Each row has a class, written after it.
[  -7 -117  195  366  112  357  118  -25  213 -230 -271  208   -8   52
 -139  -92 -257   -7 -274   73  337   89  151  -93  -11  101 -204  -55
  143   83 -132  150   28  218   47   22   51 -166  -64 -165  -16    1
    1] -> Y
[ 177  147 -114  -60  283 -105 -273   21  -37 -176  -49  -31  -32 -188
 -255   -4   15  270  144   19  144  316  130 -281   12  -60  -30 -362
  335  336  102  244  -23  225   12 -251  -50   79  181  184  -25 -286
  -93] -> P
[  27  -45   14  200  121  415  145  -35  206   10 -441  -28   68   26
 -169 -119 -242   50 -260  154  226  116  162 -185  106   87  -99   77
  174  193  -97  146  -78  141   97  -25   96 -230 -111 -136  -82 -133
  -47] -> F
[ 223   62  -11  204  145  298   55  -68  189  115 -639  -23   60  -55
 -180 -455  -81  -50 -351 -111  131  -41  366  -39  -12  182  -33  -11
  412  205  -58   55   42   46   64   15  146 -315  -70  -90   63 -259
  204] -> F
[  20  -95 -188  102  305   72 -186  -29   34 -113   63   42  110 -211
 -186  175   48  154  219  189   76  291  -96 -302   98 -208  -35 -139
   50  217   81  273 -149  244  -11 -299  -24   64  274   38  126 -170
 -112] -> B
[  58  -75  -49   39  -40  263  173  108   91 -209 -372 -260 -128    6
 -224 -166 -269 -112 -540   53  289  118  358 -175  155   99    5  123
  144  197  -81   93   29   40  110  192   30  -75   88 -209  -57  -55
   96] -> B
[  45    4 -172   95  315  119 -100   88  147  -37  -69 -103    1  -25
 -257  106  111  361  152  232   62  216  -27 -383  148   24 -179 -120
  352  293  168  284 -110  385  -19 -212   19 -173   33  183   -1 -127
 -158] -> G
[  56 -153   72    7 -119   29    7  197  -13  162  113 -296 -247 -197
  -13 -222  -56  143  259 -241   61    9 -159  -96  111  -62  -13 -152
  194  -65 -228   15 -195   24  -44 -176  297   27  143  218  119 -161
   97] -> R
[-100  127  205  527 -388  165   75   -3 -496 -551 -196   95   91  291
    0  209  -82  430 -248   -6 -223  244   44 -298  -86 -178 -206 -375
 -292  -37 -466  -67 -282  343   27  159   61   -5  344  178   29  -78
 -680] -> F
[  38  136  246  629 -199  401  207 -503   38   83 -351 -607  172  173
  -54 -109 -264  141   29   -6  128  114   15  165 -245 -221 -166 -121
  -68  125  -74  184  -72  476  -44  -79  544 -123 -278  221   40   40
 -210] -> Y
[-111  -42 -146  376  674  -40 -142  -81  -30  -38   27   92 -136 -174
 -266  184   -3  216  169  281   66   81 -142 -321   37  -79 -202 -203
  283  146   -6  255  -10  188   70 -196   -2 -322  140  245  188  -61
 -194] -> Y
[  32  -88  159  -35    9   67   32  155  155   -7 -343  220  108  334
   17  218 -164  -97 -124  206  182 -178  228   64 -122  -17  278   25
  141 -240  -10  -62  -88   46  237  140 -160 -167    9    7 -188 -117
  279] -> J
[ 215   53  102  141  221   -6  145  -37  253   12 -492  301  -27   88
 -157 -318 -141 -136 -340   46  389    0  301   -7   15  167   25   52
  296  -42   41    0   78  107   40   -7   36 -243  -95 -351 -138   57
   11] -> P
[-129  -17   58 -386 -203  357   15  -74  174 -126 -242 -351  341   87
 -159  -51 -139 -173   31  204  -33 -181  164  -88 -181 -177  170  295
  -32 -125  267 -152  -56 -189  186  -30   20 -221   74   30  -53 -398
  186] -> X
[-122 -183   26   84  -47  247    5  418  113  352  138  -39 -236  150
   60 -253   89 -102  -24 -109   40  -66  -44  -51   48  -93   88  -75
  357   48 -183 -213  196   29    7   66  413  -58  158   95  114 -132
   34] -> A
[ 216  121  -60  114  471 -155  -93   15  -75  -28  172  267   52 -151
  -89   44   84  281   50  260  238  162 -196 -237   43  -12 -168 -229
  321  212  220  265  225  277   18 -175  161   68   65  310  -33   67
  -73] -> X
[  44   51  103 -383   22   17   46  110   79   86 -488 -150   90  206
  245  -70 -148  -37 -129   15  272 -190  131    6 -273   23  276  211
  240 -163  258  -13  203 -193  163   81 -129 -391   95    8  -76 -239
  334] -> X
[  28  -63 -271   28  456   85 -299  428  -66  -82   41  254   13 -316
 -134  463  107  269  261  251 -117  374 -388 -255  168  -63 -255 -226
  118   65  113   33  113  260   22 -143 -128  -91  150  143    1   17
   -4] -> X
[-171  -76  186  277  -56  191  172   71  145   98  176  -84 -122  -78
   12 -609   67  273   93   78   39 -270  -57  257  102 -154   27 -206
  242 -184 -291  392  310  275  265 -308  212 -119  -86  233  120 -269
  -19] -> M
[  23  -96  -40  141  199  202   94 -150  162 -247 -264 -153  -53  -53
 -261 -347 -135  -43 -358  -22  156   70  300  -55  145  201 -171  110
  259  224 -109   84  115   30  -28   13   86 -139 -195  -80  -98  -16
  -75] -> X
[  39  -46   -8  248 -109  281  148  -55 -276  185  -57  279  325 -117
  207  278 -189  173 -124  398 -314   82 -596  108  -67 -304 -173 -283
 -137 -182 -293 -232 -131  468   96  239  507   -7  312   92  146 -150
  -27] -> C
[ 135   -2  284  321   -8  363   26  597 -125   42  176   30 -221  -89
 -109 -286   37   95  -20  301  320  401  -12 -112  190  -70  -73 -108
  181  -30 -252  342  366  304  246   37  273  -56  231   15 -102 -112
   96] -> L
[ -41  -73  562  365 -102   13  324 -581  239 -132 -325 -403  421  246
 -377 -623 -117   13   13 -228  191 -220  412 -226  -53  157  348  108
   81  165   17  -50  -99   29   46  -96  173  162   81   56   82 -149
 -150] -> L
[-207 -200  102  -53  -13  274  269  -98  192 -203 -385 -148  -95  -32
 -117 -272 -271  241 -381   40  297  -94  336  -59   75  208  -82   80
  468  238   -7  139   44   77  122   29   -4 -126 -149  -34   36  -86
   -9] -> M
[ 243  107  217 -112 -116  -38   50   73   74  102  270   63 -292   67
   83 -263   60  -50  -58  251  255   65   64  207   -6 -220  -40 -185
  -66 -149 -541  111  428  215  -47   -9  143 -155  -75  -40   48 -413
  -42] -> A
[ 183  -18  357  100 -470    5  119  -57  -95 -156  276   62  -64  161
  306 -189  -76   16  226   69  140   40  -61  223   36 -384 -144  -83
  164 -233 -223  231  390  297   29    1  321   -6 -105  -47  198  156
 -391] -> M
[  84  176  332  115 -365 -443  -19 -386 -216   16 -225  324  169  344
  167   70  154  256  329  124  204  -84   24  132 -539 -272  -44 -330
   98 -394 -232 -412  232  320 -108 -180  287 -109  215  201  -97 -216
 -564] -> L
[ -20 -105  -70   16  -67  276   36 -150   84 -191 -524  -84  197  -30
 -249 -313 -152   68 -484   78  336  202  287 -138   97   64   59    8
  463  265   51  -22    8  163  132  -19   80 -156  -43  -82  -97  -87
  -49] -> X
[-297   51  134 -112   50  111   -4   62  135  -88 -251  149  272  -30
 -113   57 -283 -297   21  250   48 -182  165   51 -337 -189  143 -122
  -60 -173  -26  -68  315 -257  191  -80 -125 -110  132  -27  125 -528
  202] -> B
[-129 -184  125  100   44  103   18  114  111  246  243   77 -252  143
  135 -375   64  -74  484  -15 -154 -333  -75  -39   56 -173  119  -85
  314   11   91   69   73  168  227 -223  305 -208   12  197  -10 -272
   51] -> C
[ 113   90  412   29   74  -37  210 -279  172  501  519 -352  -61   50
    8 -270  -94  -39  287  172  186  -75 -276  107  122 -277  144 -129
  -45   45 -408  127  218  155  132 -154  479  206 -111  136  131 -211
 -279] -> B
[-355 -124   82   31 -384  219  129  109   34 -287 -380  -20  225   80
 -152  334 -224  -90  -31  123 -127  -88  -30  134 -219 -250   97   17
 -301 -210   93 -148 -362  251  172  105  -85 -105  278  -20  215 -308
  174] -> J
[ -29   99 -340  264 -185   97  -59   23 -161  491 -454 -616  -17  -75
  187 -124   65 -189   52 -743 -527  116 -295  129   60   45   51   67
    3  235  113 -142 -547   20  -25  178  234   47  -56  -40  -78   11
   88] -> C
[  18  -74 -128 -215  236  224   29  -47   -3  -87  201 -257  -18   -8
 -115  301   77  500  255  243  -41  191 -100 -448  267  194 -178 -100
  271  471  308  253   16  436  -11 -116   59  -91   62  271  163  -46
  -78] -> F
[ -97   18 -228 -234  209 -299  -42 -155   21  142   62  -21   65 -150
   21   35  133  151  298   88  -26 -107 -181 -253   68  163 -103  -49
  251  215  367  -38  139 -131  -34 -274   27 -191  -23   33   43   39
  -75] -> F
[-498 -145  372  561  185  148  332 -499  -79    4 -320  -36   -6   10
 -444   92 -152  368  -46  437  325   47   49 -134 -227  -47 -184 -140
  154  341  -73  -83  119  647  237  -45  214 -375 -126  196  425 -153
 -461] -> C
[ -41    5   16   29 -304  -63   64  -47   33  -13  -77 -219 -372 -389
  166  -71  135   17   87   88 -144   37 -186   -8  229 -104 -145   39
  -31 -245 -111  230  -44   10   55   85 -104   40  116   26 -114 -224
   -3] -> G
[  49   53  -23   51 -283    5  164   73  119   98 -607  -78    2   13
  -39 -397  -94  -44 -479 -102  296   64  328   48    5   79  -94   79
  451   72   76  116  -23   49   76   13   90 -236 -135 -223 -181  -61
  -12] -> J
[-519 -231 -104  117 -323  220  205 -420  122 -272 -285 -208  141   75
 -105   45 -358  -23  -91  285 -246 -311  176  -99  -89 -134  143  -39
   28  119   90  -51   16  311  172   45  -19 -269   61  241  230 -362
   49] -> B
[-285   43  123  382   52 -207  -23 -259   97 -121  333  228  353 -195
 -278 -283  121  -26 -349  124 -254  -54   37  341 -344 -341 -240  -34
 -261   49 -554   98 -256 -161 -153  -43   34  719  -38  242  154 -352
 -237] -> R
[ -19   92 -123  118   30  252   23   45  105   16 -507   27   21  126
  -94 -231  -76   -9 -358   21  183  214  238  -60   63  166  -14  -51
  360  207  -12   77 -104   80    3  -45   98  -82    3 -279  -39  -35
  -70] -> R
[ -69  -34   84  314   45  500   62  263  -23 -424  -22 -273 -179 -315
 -121 -108  -13  420   70  264  171  217 -283  109  157 -118 -256 -232
  -26 -221 -213  297  249  393  202  -60  238 -257  104  157  187  -63
    2] -> P
[-221 -153   80  346 -245  389 -159  197  -87   31  207 -493 -405 -343
  148 -181    3  120  169   64 -360  445 -299  171  216 -539 -250 -213
  148   30 -324  157 -111  236  149  -77  198   97  -64  198   44  -35
 -237] -> R
[  24   10  -65  146  -13  223   16   36  208  -38 -523 -156   12 -145
 -329 -281 -154  -37 -335  119  379  254  232   22  117  -10   64  -70
  360  149  -74   60   -9   80   21  -88  158  -24   13 -122  -38 -110
  -15] -> B
[-268  -64  -26 -150 -339  155  195  200  -50 -223 -360 -180  308  277
   39  186 -161 -114 -269  234  258 -159  -58  -17 -143 -183  204  -17
  115 -294   63  -97 -126   -4  269  229  198  -95  173   33    5 -191
  254] -> G
[ 195   95 -194  -13  329 -168 -204  162   99   91   95   50  -13  -73
  -93  138  -16  134  127  274 -100  124 -158 -211  -57 -150 -225 -160
  232  238   99  116    1  322   80  -99  -14   -9   40  161 -149 -188
   43] -> R
[ -81   40  112  366   18  293  128 -161  128   -6 -338  -52   11  204
  -40 -226 -130  -12 -360   -2  379   96  216  -80  -78  160  -70  -34
  327  323    1  203   16  178   22   29  206 -120 -108 -141   65  -41
  -70] -> C
[-205  -65  -93 -224 -181  -54   28   15   42    0 -209  -87  240  224
  100  296 -184 -261  -32  167 -233 -289   -1 -133 -134 -219  296   56
 -165 -150  285 -327  -72 -160  202  124 -194 -103  103  -24  -72  -67
  220] -> G
[  78   65   95   18  139 -114   26   18  -62  -37  197  -42 -202   68
  108   12 -161  160  360    6  -89 -196 -184 -136  109 -110  -13 -138
  -30  -31 -259  117   43   -9  108  -44   67 -228   -1  184  172  -72
 -285] -> B
[  17  -32 -138  -37  359   62  -85   -3  103  -18  -17   59  -74  -28
 -142  278  103  457  129  247  142  198 -131 -213   99   61  -78 -241
  227  220   32  109  -89  341 -111 -184    6   43  182  171   13 -124
 -160] -> A
[ -73 -105   40   80   19  374  144   -1  220 -144 -464 -106  -56 -157
 -160 -338 -160   30 -433  -36  288  143  267 -127  103   56 -133   17
  285  216   -9   85   59   82   33   24   13 -171 -176  -43    3 -161
   77] -> Y
[  36   41 -124  280  473   46  -79  129  229  106 -264  112  -80    3
 -214  -54  156  257  194  224  180   77   -5 -240  -76   11 -251  -35
  494  257  284  312   39  407   74 -211  102 -314   37   82  -78 -185
  -98] -> A
[-254  -38   87   66 -329 -152   67   57  128 -154 -198  236  303  348
  122  144 -260 -350 -273  416  378 -147  -45  -14 -278 -425  193  143
   25 -354   70   42 -231  -29  317   67 -154 -169  -41 -191  -53  -35
  132] -> R
[-369  -67   48 -212 -244  -41  -28   56  186  -49  -47 -181  193  146
   16  139 -112 -259 -162  324 -182 -240  211  -83 -333 -367   83  223
 -120   64  -19 -243  -14 -271  133  205 -152   57  -13   -8  -20 -400
  140] -> M
[  -6   70  123  217  217  120   89  -83  137 -261 -493   38  -85  -64
 -285 -270 -297  -28 -200   19  276  135  459 -138  -40  329  -87  -14
  141  309  -33  244  173   45  -46  -39 -104 -371  -35 -159   -3 -269
  -11] -> J
[ 186  447   29  487 -314  -32  -39  158 -423  478 -609  380  444  102
 -582  230  -70  355  241  -25 -440  133  104 -195 -236  171  109 -255
 -162  247  120 -337   -3  508  127   27  148   13  423  100   42   -5
 -454] -> B
[-472 -226   16  241   -2  198  243 -313  -70 -518 -232 -599 -298  295
  -93  444 -140   68  178  317  191   51   89   -5    9 -400  -43 -352
 -360  158 -679   50 -135  429  180   14  416  331   38  188 -115 -586
 -276] -> F
[-168  195  354  302 -630  238  -77   91 -154  427   66  499  490   59
  -59 -514   85   16   52 -215 -152   25   88 -264 -284  117  174  -32
   88  228 -111 -142  -40  163  196   52  129 -123  -51  166  -66 -506
 -148] -> M
[ 170  -31  306 -361 -267  -42   47 -223   91  -73  495  -59  108  175
  330 -246  -12 -151  186   16  141 -133  -83 -157   58 -300   31  -13
  -21   16 -158   11   66  -67   94  -51  240   99 -241   54 -104 -255
  -82] -> X
[ 144 -129  -89  -20  503 -297 -110  -80  100 -192   67  126   28  -52
 -189  225  -93  123  336  310  140  211  -44  -84   92 -225   11 -217
  169  183   46  206  -86  346 -128 -273  -25  -21  -61  139   92  -41
  -62] -> B
[ -12 -162  -37  135   -4  251   96  -84  136    2 -322 -124   50   74
 -189 -188 -250  -29 -560   78  436  121  261 -133   97   48   66  -53
  387  207 -107   43  -70  163  146  -40  138  -33  -98  -62 -221  -34
   85] -> X
[ -70  -91   -6   82  -70  348  161  -80  222  -22 -359 -228  108  -13
 -217 -270 -139   79 -438  -53  135   -8  350 -216  148  261   31  109
  311  312   29   80  -52   52   53   69   -8  -15  -89 -106   37  -70
   98] -> M
[  19 -158 -187  -93  327 -109 -126   56   82   48  -45   22    1  -89
   34  120   90  353  333  121  111   72 -136 -235   43   29  -52 -143
  412  117  224  150   27  264   24 -304  -16 -218   88  170  -90  -85
   -4] -> B
[ 377   73  433  115  122  114   71  402 -220 -162  295  520  -83   22
    2 -172 -205  129  258   17  208   60  -37  116   26  169 -130 -209
  148 -350 -141  398  447  236  207  -70  117 -236  227   29 -101  -16
  -49] -> J
[  51 -130  113  109   19  299  161 -152  100 -258 -273   15   29   56
 -194 -192 -287  -92 -382  -29  279   61  331  -91   66    9  -40 -121
  367  163  -50   43 -126  191   57   29  182  -47  -62  -55   97  -65
    0] -> B
[  -4   45  194  138  142  -47 -131  213 -118 -124  682    2 -140  -52
  -67 -444  199  -30  160  230 -108  150   -9  -12  -63 -297 -132  200
 -111   81 -224  194  -23 -123 -117  -53  259  -40   63   95   12 -140
 -284] -> M
[   3  -46  211  301  120  -17  -90 -154  202   36 -218 -335 -225  -64
  -68 -107   11   39  323  123  220   84 -123  168  -59 -353  -43 -284
  359   11 -250  228  -18  372  158 -183  188 -133    9   82  179 -406
  -49] -> C
[ 126 -295  192  115  178   19  -80 -216  140  -23  129   11   13 -248
   37 -410 -104  -36  408  -31 -148 -231  -88  200   49 -531  103 -353
  313 -235 -273   -5  346   99  123 -291  220  -49   39  335  297 -274
  -29] -> G
[-390 -195 -133   79   22  101  -63  172   66 -202 -230  -93  131  -27
 -106  235    8 -215   13  348  -27  -91   64 -162 -188 -264   37   96
  -83   27  -80  -36   84 -152  209  125   10   39  333    4   52 -465
  231] -> F
[-141 -107   80 -325  -63  282  168   16  170 -272 -229 -186  193  231
 -165  115 -184   68  -89  395   33 -282  299  -30 -148  -42   39   32
  250 -116  101  -57  300  132  210  108   11 -119  192  170  107 -383
  247] -> L
[   3   45   61   40   22  221  275 -155  126  -40 -342   38  105  -28
 -130 -216 -288   97 -470  -36  441   23  145  -48   93  246  -94    7
  206  247   40  150  -33   53  111  -13  122  -83 -143 -173    8   50
  -90] -> J
[   0 -171 -243  159  442  102  -29  172   56 -136    6   51   63  -82
  -29  251   72  430  -50  266  198  334 -251 -232  160 -205 -176 -168
  185   73   50  274 -257  431  -62 -215   96  -34   55  111   54  125
  -84] -> P
[ -19  -45  -80   40  176  313  160  -53  127  121 -396  -83   25   74
  -89 -267  -78   97 -320    9  247  -99  246 -162   -6  316   -9   28
  361  174   14   84  116   62  127   -1  159 -260   15  -60 -146 -210
  109] -> G
[ -95    0  184  675 -215 -364  -72 -899   -7  275  133  240  208 -463
   18 -149   27 -715   19 -157 -510 -176 -230  -11 -161 -399  104  -18
 -251 -131 -136 -405   25 -154 -143  263   83  365  197  190  401 -125
 -190] -> G
[-277  -24  222 -190 -397  121  111  201  140 -195 -380   86   90  139
   23   -8  -84 -147 -187  361  -13 -160   64  155 -307 -363   86   73
   79 -422   21 -128   -8  156  323  166 -140 -139  268  -28   56 -537
  196] -> R
[-205  -26 -112 -290 -211  204  -26  208  157   88 -396 -121  483  242
   67  113 -105 -269 -217  169   59 -113   65  107 -226 -303  216   48
   93 -158  182 -223  191 -154  287   73  -56  -90  -51 -140  -94 -186
  303] -> Y
[  15 -149  -30  177  185  311   99   43  201  -59 -328  109   -5   -3
 -213 -123 -152 -106 -503  216  204  112  122  -40  173  -10  -43   50
  293  100 -251   17 -238   29   86  114  183   81  176 -229  -44  -96
   -6] -> F
[-388 -189   58  119   73  112  108  463   53  -57  303  225 -266 -149
 -113 -135  215  -51  219  111 -378 -205 -171  271   27 -353 -349  -17
  -52 -132 -232   33  115  165  148  -30  261  166  -93  249  141 -308
  -41] -> X
[-243 -246 -217 -193  -48  241   33  106  222  136 -434 -105  210  -10
 -199 -159  -38 -239 -135  -30  -32 -307   69   -6  -44   53  156  210
  361   12  -87 -261 -124 -116  335  186  146  -39  193 -117   99 -452
  340] -> R
[  40   30   45   55 -147  416  251   -7   53   68 -403 -148   81  241
  -69 -125 -126  143 -389   82  271  132  122 -117  127  158   57   21
  160  311  -37   90 -235  304  105  181  336    3   35 -155  -72  -57
   33] -> Y
[-338 -161 -209 -257  -16  183   10  107  114 -132 -248 -301   72  -90
 -495  139 -222  -38  -64  430 -104 -199  140   39  -76 -261  130  126
   18   53  -50 -172 -193  -32  286   43   82 -104  343  126   96 -521
  105] -> J
[ 486  198  178  345 -548  334 -242   84 -143   83   -5  168  673   92
  -99  143 -290  -14  154 -242 -471  302  -88   46 -321 -344 -136  105
 -365  -58 -104   46 -552  263 -135  112    2    6  -21   68   29   24
 -196] -> G
[ 319    5  201  -63 -180 -413 -211 -448  128 -432   13   15  502  575
  312  157   88 -418  517   -7 -183  -76 -225  268 -275 -497   84 -334
  -15  -65 -177 -310 -181  531  -10  121  288  -97 -240 -136   98 -309
   71] -> X
[-365 -113 -117 -162 -242  205   -2   -8  -27 -116 -243 -101  110   25
   40  315 -225  101  -79   17   19 -298 -107   37 -259 -177  122 -112
   83 -330  -11 -287  -96  -87  200   43   20 -155  301  204  240 -196
   71] -> P
[ 154  -39   73  394  426  -95  -68  245  173  105  315  -57 -351   24
   59  -83   27 -282  510  -65  -90 -150  -48  -47   72 -154  -31   51
 -108 -275 -295  351   33  -88  -37  -64  170  -29  -94  162 -161 -135
  145] -> P
[-245 -105  113 -158  -25 -250   54  -16  133 -132 -287   27  144  163
  192  170  -89  -68   56  374   24 -136   80   71 -299 -373   37  -22
   94 -157   51 -129  368   32   71   -8 -126 -141   90 -148  100 -227
  -31] -> M
[ 103 -120  275   96  113  669  193  148  290  363  -61  -52  -44  100
   -9 -303  -48  257   84   31  101 -265   69   65   34  -67   14  -84
  172 -122 -359  132    9  132  105 -137  463  -40  -49  289   67 -357
  169] -> Y
[-204  -69  251  156  -41   54   62 -262  135  635  285  233  -85 -227
  524 -107  155 -225   -5  -61 -159  -95 -383  -58  119  -77  129  -92
   22 -119  -13   98  -79 -106  129  -47 -146  103  -33  -89  150 -168
  203] -> C
[  40  -18   79 -125  144  153  117   62  123  -38 -697   10  170  492
  -21  239  -99   -3   -2  353   84 -102  278  -91 -162 -189  291  119
  243 -149  364  -69   74  305  281   59 -104 -298  182    3 -156 -193
   59] -> F
[  78    5   14   87  -19  314  148  -10   89 -100 -259  -40   34   -2
 -258 -155 -214  -61 -162  -68  221   63  287  -40   42  165 -164  108
   77   -9  -78  113  160   36  -50  -65   65 -134  -18 -160   72  -30
  -60] -> L
